Here is a tiny trained network, its code and every weight. The questions are about switching its units off for an input and a target symbol, where a switched-off unit gives its printed mean instead of its output.

import numpy as np


def w(rows, s, z=0):
    codes = np.array(rows[::2]) - 128.0
    scale = np.full(codes.shape[1], s)
    scale[-1] = z or s
    return codes * scale


def f(y):
    return y / 2 * (1 + np.tanh(0.7978845608 * (y + 0.044715 * y**3)))


def softmax(a):
    e = np.exp(a - a.max(-1, keepdims=True))
    return e / e.sum(-1, keepdims=True)


def log_softmax(a):
    a = a - a.max(-1, keepdims=True)
    return a - np.log(np.exp(a).sum(-1, keepdims=True))


def net(x, mask):
    ids = ['αβγδεζηθλμξπστψω'.index(c) for c in x.split()]
    T = len(ids)
    res = E[ids] + P[:T]
    r = res
    for j in range(3):
        rows = slice(4 * j, 4 * j + 4)
        q, k, v = (r @ M[0][rows].T for M in (Q, K, V))
        z = softmax(np.where(np.tri(T) > 0, q @ k.T / 4**0.5, -1e9)) @ v
        o = O[0][rows]
        res = res + np.where(mask[j], z, o[:, -1]) @ o[:, :-1]
    y = f(res @ A[0][:, :-1].T + A[0][:, -1])
    res = res + np.where(mask[3:11], y, B[0][:, -1]) @ B[0][:, :-1]
    return log_softmax(res[-1] @ U[:, :-1].T + U[:, -1])


Q, K, V, O, A, B = {}, {}, {}, {}, {}, {}
E = w([
[172,123,138,119,231,135,122,174,78,143,84,111],'α',
[59,190,51,105,162,176,110,108,60,66,164,65],'β',
[157,89,220,137,213,96,88,68,148,81,119,115],'γ',
[76,126,136,140,171,182,125,25,158,109,165,190],'δ',
[146,169,96,140,69,81,119,32,155,151,143,77],'ε',
[61,149,211,213,125,125,107,108,108,60,50,62],'ζ',
[104,188,90,253,143,66,147,161,132,245,103,115],'η',
[171,129,150,159,194,137,201,168,140,95,160,128],'θ',
[118,108,223,163,127,151,184,136,85,148,107,173],'λ',
[81,210,113,164,155,229,89,111,87,194,144,48],'μ',
[176,99,110,150,150,182,150,57,88,118,103,151],'ξ',
[152,85,156,40,173,173,71,163,15,155,57,121],'π',
[126,123,132,91,93,194,201,112,107,105,141,158],'σ',
[106,130,186,78,200,143,204,103,116,200,199,100],'τ',
[63,101,82,125,197,122,211,103,110,132,133,160],'ψ',
[124,170,103,144,113,67,68,111,38,128,190,180],'ω',
],0.014)
P = w([
[153,75,122,139,213,96,133,91,129,164,174,152],'0',
[133,214,180,30,162,125,170,61,58,147,24,119],'1',
[138,36,104,194,150,107,119,119,86,137,215,115],'2',
[130,232,156,76,132,142,157,78,30,119,55,97],'3',
[135,4,97,244,96,123,98,142,53,107,250,79],'4',
[121,254,143,117,111,155,144,80,8,93,69,66],'5',
],0.0084)
Q[0] = w([
[149,82,102,120,115,80,66,214,240,186,105,173],'h1',
[132,82,136,113,135,118,97,112,74,150,212,153],'h1',
[138,22,136,140,126,147,92,199,105,148,222,171],'h1',
[179,198,176,154,201,152,147,82,62,65,150,43],'h1',
[102,124,117,132,159,162,173,101,57,99,136,152],'h2',
[111,87,53,127,116,64,106,189,228,151,132,161],'h2',
[161,8,100,119,68,91,70,179,188,198,208,181],'h2',
[112,244,116,87,119,80,121,100,130,136,81,155],'h2',
[131,154,85,35,160,142,131,165,169,107,121,144],'h3',
[169,171,162,116,150,172,224,102,101,130,127,128],'h3',
[91,227,136,66,223,186,152,83,109,119,110,128],'h3',
[161,119,99,92,133,170,155,120,77,116,155,148],'h3',
],0.012)
K[0] = w([
[174,97,166,69,200,140,149,125,157,159,94,181],'h1',
[130,8,125,159,91,142,103,122,122,116,213,133],'h1',
[162,24,149,114,141,186,132,162,117,117,160,149],'h1',
[128,161,115,178,96,108,52,146,116,113,145,53],'h1',
[80,128,58,179,49,87,119,140,76,108,171,83],'h2',
[150,87,118,80,222,143,190,125,183,131,106,203],'h2',
[154,46,173,83,163,168,168,113,138,149,128,183],'h2',
[103,235,111,106,117,89,88,109,137,148,101,164],'h2',
[91,208,155,43,169,118,155,121,118,191,93,107],'h3',
[126,156,98,147,147,209,150,140,116,111,166,70],'h3',
[115,168,98,104,228,202,132,103,104,114,149,121],'h3',
[125,163,79,115,101,160,119,143,84,107,119,109],'h3',
],0.011)
V[0] = w([
[76,145,155,153,80,136,141,90,164,243,197,122],'h1',
[41,153,109,148,115,66,49,134,106,156,58,66],'h1',
[184,138,41,63,150,97,137,164,97,203,162,79],'h1',
[147,110,186,162,157,173,40,146,134,137,134,97],'h1',
[235,158,149,186,130,50,128,144,110,174,108,194],'h2',
[150,105,137,126,114,254,98,117,123,178,58,85],'h2',
[181,133,172,57,58,120,81,85,116,138,174,152],'h2',
[68,137,125,125,128,170,73,166,68,129,121,244],'h2',
[176,151,73,144,130,105,135,131,140,186,164,166],'h3',
[112,83,131,133,153,173,105,175,114,98,124,199],'h3',
[142,111,107,94,115,117,87,131,106,64,176,184],'h3',
[170,152,70,161,110,159,93,116,172,72,142,80],'h3',
],0.0085)
O[0] = w([
[138,213,179,136,32,29,135,53,141,198,222,122,158],'h1',
[149,91,187,2,148,135,68,100,65,179,146,221,2],'h1',
[137,90,64,92,61,26,113,179,44,163,76,95,119],'h1',
[159,149,185,116,199,116,56,132,234,206,79,117,115],'h1',
[207,26,175,229,47,179,34,168,115,153,211,139,168],'h2',
[153,191,107,66,80,202,131,97,145,227,47,60,155],'h2',
[193,211,175,187,54,91,117,65,116,29,122,69,67],'h2',
[100,224,111,248,93,141,34,122,149,146,32,249,112],'h2',
[80,105,83,122,158,181,172,137,199,193,141,127,123],'h3',
[138,134,142,147,132,175,209,141,61,95,184,154,155],'h3',
[170,119,83,57,157,149,188,143,90,125,155,164,116],'h3',
[150,55,148,98,125,67,202,93,175,149,73,167,32],'h3',
],0.006,0.003)
A[0] = w([
[172,160,174,96,65,103,104,118,58,43,104,110,58],'n1',
[123,207,119,70,95,157,143,90,153,73,31,124,3],'n2',
[50,194,171,148,89,172,184,194,207,51,118,81,160],'n3',
[161,127,2,158,107,94,140,110,191,66,239,160,122],'n4',
[184,171,130,24,154,134,124,154,94,114,42,162,87],'n5',
[215,19,150,175,117,66,116,151,172,81,168,140,85],'n6',
[86,88,34,80,83,97,191,114,160,95,170,110,105],'n7',
[133,71,179,188,174,147,122,207,89,62,144,116,169],'n8',
],0.0073,0.0053)
B[0] = w([
[101,109,154,182,186,147,182,221,237,168,190,94,192],'n1',
[218,32,53,112,142,60,210,135,194,163,176,163,195],'n2',
[153,173,143,53,164,115,74,219,137,150,98,195,207],'n3',
[124,41,242,62,127,209,154,122,113,238,75,143,221],'n4',
[12,62,152,209,40,133,80,121,155,125,174,136,208],'n5',
[79,254,26,54,89,221,148,121,186,170,158,148,192],'n6',
[84,197,166,189,80,98,138,151,131,44,77,153,190],'n7',
[188,122,102,106,94,25,103,118,149,61,100,133,254],'n8',
],0.0067,0.0071)
U = w([
[81,100,117,110,72,167,41,167,108,115,83,82,146],'α',
[66,9,126,150,139,40,187,132,136,112,114,198,34],'β',
[158,61,205,94,162,64,93,78,149,90,75,98,133],'γ',
[156,202,54,64,165,112,90,37,176,100,154,182,130],'δ',
[118,115,177,123,154,77,187,111,119,130,212,32,134],'ε',
[52,94,181,120,175,233,113,97,184,145,188,162,82],'ζ',
[175,88,113,47,104,117,107,128,23,170,188,196,129],'η',
[204,102,87,72,174,3,109,185,90,130,53,94,191],'θ',
[152,222,227,98,56,203,175,168,83,147,3,147,68],'λ',
[112,128,149,85,28,58,109,76,195,168,65,133,147],'μ',
[196,74,37,186,128,207,179,34,89,129,98,66,191],'ξ',
[75,113,96,215,159,143,111,204,205,214,158,96,3],'π',
[144,114,79,76,116,141,176,236,207,152,172,169,82],'σ',
[98,237,91,83,185,145,70,153,114,183,124,52,179],'τ',
[28,205,52,101,107,153,113,107,72,87,142,123,166],'ψ',
[137,152,136,246,67,66,84,109,159,78,182,201,182],'ω',
],0.0065,0.0043)

Each question gives the input, a string of symbols that net reads in full, and the target symbol t.
The units are the heads (4 rows each of Q, K, V and O) and the neurons (one row each of A and B). Each row of codes is followed by its name. A weight is (code - 128) times the scale printed after its matrix; where a second scale follows, it is the last column's (O, A, B and U).
mask holds one flag per unit, heads first, then neurons. A switched-off unit (its flag False) gives its mean, the last column of its rows in O or B, instead of its output. The means were averaged over made-up inputs and are rounded, as every weight is.
A unit's drop is (log p(t) with every unit on - log p(t) with that unit switched off) / (log p(t) with every unit on - log p(t) with every unit switched off).
The circuit of an input: a set's keep is (log p(t) with only the set's units on - log p(t) with every unit switched off) / (log p(t) with every unit on - log p(t) with every unit switched off). Starting from all 11 units, units are removed one at a time, each time the one whose removal leaves the highest keep (on an exact tie, the one counted first), for as long as the keep stays at least 0.8.
units of the circuit, in order: the units of the circuit, biggest drop first
unit that matters most: the unit with the biggest drop
k most important neurons: the k neurons with the biggest drops, biggest first
heads that matter: for each layer, one digit per head in row order, 1 if its drop is at least 0.15 and else 0, layers parted by /
drop when u is switched off: that unit's drop, to one decimal
input μ τ ψ τ, target μ: unit that matters most	h1
input δ π θ δ β, target ψ: units of the circuit, in order	(h2, n7)
input θ ξ τ ε λ δ, target ε: units of the circuit, in order	(h2, n1, h1)
input μ ξ ψ σ ξ δ, target μ: units of the circuit, in order	(h1, h3)
input μ ω δ δ, target ω: heads that matter	010
input λ ξ γ σ ξ ψ, target ψ: heads that matter	110
input ε ω α ξ, target ω: heads that matter	010
input θ γ ξ δ, target δ: 2 most important neurons	(n2, n4)
input σ η δ ξ ψ, target β: units of the circuit, in order	(h2, n6)
input ξ τ ζ, target γ: heads that matter	101
input λ θ ξ λ ξ θ, target θ: heads that matter	100
input η λ δ γ ξ σ, target η: units of the circuit, in order	(h2, h1)
input μ ξ θ λ, target μ: heads that matter	110
input σ ξ δ α, target α: unit that matters most	n5
input π ξ λ ψ ξ π, target π: heads that matter	010
input ξ ξ θ ε, target ε: heads that matter	010
input θ ε ξ γ, target ε: units of the circuit, in order	(h2, n1)
input ξ ξ ζ σ, target ζ: heads that matter	100
input γ σ λ β θ, target σ: heads that matter	110
input τ ξ γ σ α, target θ: unit that matters most	n8
input ξ θ λ λ λ ξ, target ξ: 2 most important neurons	(n2, n3)
input λ σ ξ β γ ξ, target β: units of the circuit, in order	(n5, h2, n2, h1)
input δ λ μ, target τ: heads that matter	010
input θ β λ λ, target β: 2 most important neurons	(n5, n2)
input σ ξ γ σ, target σ: 2 most important neurons	(n2, n3)
input α ξ θ η, target η: drop when n2 is switched off	0.0
input η ζ γ ψ δ, target ζ: unit that matters most	h1
input σ β δ ζ, target ζ: drop when n5 is switched off	0.2
